Below is a small trained network, with its code and all its weights. Each question gives an input and a target symbol and asks what happens when units are switched off, that is, made to give their printed mean instead of their output.

import numpy as np


def w(rows, s, z=0):
    codes = np.array(rows[::2]) - 128.0
    scale = np.full(codes.shape[1], s)
    scale[-1] = z or s
    return codes * scale


def softmax(a):
    e = np.exp(a - a.max(-1, keepdims=True))
    return e / e.sum(-1, keepdims=True)


def log_softmax(a):
    a = a - a.max(-1, keepdims=True)
    return a - np.log(np.exp(a).sum(-1, keepdims=True))


def net(x, mask):
    ids = ['αβγζηθμξπστψω'.index(c) for c in x.split()]
    T = len(ids)
    res = E[ids] + P[:T]
    u = 0
    for l in range(3):
        r = res
        for j in range(2):
            rows = slice(4 * j, 4 * j + 4)
            q, k, v = (r @ M[l][rows].T for M in (Q, K, V))
            z = softmax(np.where(np.tri(T) > 0, q @ k.T / 4**0.5, -1e9)) @ v
            o = O[l][rows]
            res = res + np.where(mask[u + j], z, o[:, -1]) @ o[:, :-1]
        u += 2
    return log_softmax(res[-1] @ U[:, :-1].T + U[:, -1])


Q, K, V, O = {}, {}, {}, {}
E = w([
[76,135,211,164,170,30],'α',
[65,167,103,65,144,117],'β',
[127,192,71,115,57,103],'γ',
[80,34,88,119,30,117],'ζ',
[108,150,48,121,41,106],'η',
[167,186,188,66,244,104],'θ',
[184,107,183,172,150,178],'μ',
[69,105,180,178,120,165],'ξ',
[159,82,109,2,125,51],'π',
[164,147,197,222,54,209],'σ',
[42,104,182,96,83,126],'τ',
[181,219,174,207,215,99],'ψ',
[186,112,84,170,148,147],'ω',
],0.013)
P = w([
[172,108,177,170,172,203],'0',
[104,83,91,230,129,99],'1',
[115,189,52,135,91,119],'2',
[149,78,159,190,142,253],'3',
[154,159,169,181,162,111],'4',
[64,182,96,183,102,134],'5',
[154,52,147,42,134,139],'6',
],0.011)
Q[0] = w([
[168,106,83,172,201,214],'L0H0',
[163,27,168,124,59,150],'L0H0',
[76,249,241,61,133,103],'L0H0',
[229,195,202,162,216,120],'L0H0',
[57,3,113,81,119,125],'L0H1',
[62,149,54,212,194,197],'L0H1',
[106,116,156,177,99,220],'L0H1',
[196,164,117,182,149,99],'L0H1',
],0.0055)
K[0] = w([
[245,79,25,162,80,100],'L0H0',
[143,62,175,191,90,145],'L0H0',
[105,172,185,76,152,75],'L0H0',
[219,173,147,153,175,133],'L0H0',
[129,195,170,28,70,140],'L0H1',
[159,223,167,202,95,119],'L0H1',
[125,127,156,173,127,254],'L0H1',
[170,161,63,180,154,130],'L0H1',
],0.0069)
V[0] = w([
[92,134,221,126,78,61],'L0H0',
[49,158,213,186,254,92],'L0H0',
[112,115,69,223,83,166],'L0H0',
[74,112,106,137,67,157],'L0H0',
[134,116,157,60,122,149],'L0H1',
[221,105,171,141,165,107],'L0H1',
[44,179,48,169,112,136],'L0H1',
[141,211,184,69,137,143],'L0H1',
],0.008)
O[0] = w([
[113,121,150,249,20,210,90],'L0H0',
[110,154,43,170,174,155,210],'L0H0',
[160,207,160,57,192,106,182],'L0H0',
[112,173,195,141,255,154,101],'L0H0',
[182,169,110,219,98,231,138],'L0H1',
[130,86,143,123,74,156,238],'L0H1',
[143,214,96,141,155,67,7],'L0H1',
[184,187,83,129,53,170,78],'L0H1',
],0.0074,0.0022)
Q[1] = w([
[43,68,185,126,169,228],'L1H0',
[101,165,110,128,93,103],'L1H0',
[153,163,178,148,73,206],'L1H0',
[136,161,56,91,74,182],'L1H0',
[253,50,177,163,215,239],'L1H1',
[140,61,163,139,61,130],'L1H1',
[141,210,100,172,30,38],'L1H1',
[62,188,138,27,12,2],'L1H1',
],0.0069)
K[1] = w([
[90,150,203,174,212,102],'L1H0',
[241,71,135,149,139,119],'L1H0',
[121,221,191,151,134,129],'L1H0',
[165,244,57,37,92,250],'L1H0',
[58,214,58,149,179,20],'L1H1',
[122,199,153,162,160,131],'L1H1',
[238,149,246,62,111,208],'L1H1',
[170,111,220,213,82,254],'L1H1',
],0.0076)
V[1] = w([
[138,199,212,125,139,160],'L1H0',
[77,185,201,141,125,189],'L1H0',
[133,133,105,141,197,163],'L1H0',
[126,130,254,114,145,35],'L1H0',
[53,113,200,207,46,78],'L1H1',
[237,153,127,149,165,65],'L1H1',
[151,98,150,153,188,209],'L1H1',
[78,148,110,147,211,81],'L1H1',
],0.0078)
O[1] = w([
[66,179,15,119,49,183,88],'L1H0',
[89,108,14,80,100,104,111],'L1H0',
[137,102,114,79,110,90,151],'L1H0',
[179,82,34,136,86,224,98],'L1H0',
[78,76,87,191,91,166,82],'L1H1',
[193,114,108,254,112,91,89],'L1H1',
[43,91,131,157,207,141,252],'L1H1',
[150,108,82,152,91,59,51],'L1H1',
],0.0066,0.0036)
Q[2] = w([
[58,125,99,109,205,132],'L2H0',
[158,132,162,182,83,151],'L2H0',
[125,172,83,108,82,95],'L2H0',
[103,114,110,126,178,137],'L2H0',
[79,198,47,181,170,115],'L2H1',
[72,29,145,115,129,107],'L2H1',
[81,182,188,50,115,138],'L2H1',
[133,255,104,188,200,123],'L2H1',
],0.0088)
K[2] = w([
[47,72,15,2,225,77],'L2H0',
[123,200,96,175,174,193],'L2H0',
[143,178,92,177,157,214],'L2H0',
[80,49,139,82,139,100],'L2H0',
[82,89,140,64,158,49],'L2H1',
[86,157,230,170,95,250],'L2H1',
[230,24,187,117,225,210],'L2H1',
[161,20,106,26,177,252],'L2H1',
],0.0062)
V[2] = w([
[74,104,129,1,126,102],'L2H0',
[154,139,157,204,112,177],'L2H0',
[125,196,154,248,114,171],'L2H0',
[101,96,74,129,102,136],'L2H0',
[117,93,157,158,89,143],'L2H1',
[141,182,154,91,117,92],'L2H1',
[76,191,194,87,89,156],'L2H1',
[187,89,183,172,46,218],'L2H1',
],0.0071)
O[2] = w([
[190,115,249,156,89,95,254],'L2H0',
[62,150,2,7,97,78,94],'L2H0',
[18,105,41,87,190,101,22],'L2H0',
[154,107,163,155,116,210,62],'L2H0',
[152,204,116,136,181,234,182],'L2H1',
[90,190,124,169,113,47,31],'L2H1',
[136,238,132,68,98,144,195],'L2H1',
[235,207,53,190,155,156,203],'L2H1',
],0.0057,0.003)
U = w([
[81,123,64,194,142,150,56],'α',
[95,109,106,194,137,84,161],'β',
[74,118,166,126,114,212,99],'γ',
[226,87,177,136,4,232,126],'ζ',
[231,178,34,191,131,61,130],'η',
[176,230,42,75,177,210,167],'θ',
[66,126,135,87,217,150,50],'μ',
[81,161,136,50,188,152,104],'ξ',
[224,27,158,105,149,148,185],'π',
[178,88,131,174,173,188,2],'σ',
[84,254,197,124,104,107,2],'τ',
[171,136,81,211,141,80,235],'ψ',
[95,138,99,91,50,212,239],'ω',
],0.006,0.0037)

Each question gives the input, a string of symbols that net reads in full, and the target symbol t.
The units are the heads (4 rows each of Q, K, V and O). Each row of codes is followed by its name. A weight is (code - 128) times the scale printed after its matrix; where a second scale follows, it is the last column's (O and U).
mask holds one flag per head, layer by layer. A switched-off head (its flag False) gives its mean, the last column of its rows in O, instead of its output. The means were averaged over made-up inputs and are rounded, as every weight is.
A unit's drop is (log p(t) with every unit on - log p(t) with that unit switched off) / (log p(t) with every unit on - log p(t) with every unit switched off).
The circuit of an input: a set's keep is (log p(t) with only the set's units on - log p(t) with every unit switched off) / (log p(t) with every unit on - log p(t) with every unit switched off). Starting from all 6 units, units are removed one at a time, each time the one whose removal leaves the highest keep (on an exact tie, the one counted first), for as long as the keep stays at least 0.8.
units of the circuit, in order: the units of the circuit, biggest drop first
most important unit: the unit with the biggest drop
heads that matter: for each layer, one digit per head in row order, 1 if its drop is at least 0.15 and else 0, layers parted by /
input θ τ θ, target τ: most important unit => L1H0
input θ θ η, target τ: units of the circuit, in order => (L1H0, L0H1, L0H0)
input π σ π α β α, target θ: heads that matter => 11 / 11 / 01
input η η π μ ω, target η: units of the circuit, in order => (L1H1, L0H1)
input π θ β π η θ, target θ: units of the circuit, in order => (L2H1, L0H1, L0H0, L1H1)
input π π θ ζ ω ω, target θ: units of the circuit, in order => (L2H1, L0H0, L1H1, L0H1)
input σ τ η τ, target ω: units of the circuit, in order => (L1H1, L2H0)
input π π ξ, target θ: units of the circuit, in order => (L2H1, L0H0, L0H1, L1H1)
input π τ τ, target θ: heads that matter => 11 / 00 / 01
input σ θ γ τ, target ω: heads that matter => 00 / 11 / 10
input π τ ω ω β ω τ, target ζ: heads that matter => 11 / 01 / 00
input ξ π τ θ π θ θ, target ζ: units of the circuit, in order => (L2H0, L0H1)
input π θ η, target θ: units of the circuit, in order => (L2H1, L0H0, L0H1, L1H1)
input π ζ β σ σ ζ η, target θ: units of the circuit, in order => (L2H1, L0H0)
input π τ π π π ξ, target θ: units of the circuit, in order => (L2H1, L0H1, L0H0, L1H1)
input ξ π π, target π: most important unit => L2H0
input σ η π ω π π θ, target ζ: heads that matter => 10 / 10 / 00
input θ τ γ, target τ: heads that matter => 11 / 11 / 00
input π τ π, target θ: units of the circuit, in order => (L2H1, L0H1, L0H0, L1H1)
input θ θ ξ, target τ: most important unit => L1H0
input θ π η τ β β, target τ: heads that matter => 11 / 11 / 10
input θ π β ζ τ τ, target τ: heads that matter => 11 / 11 / 11
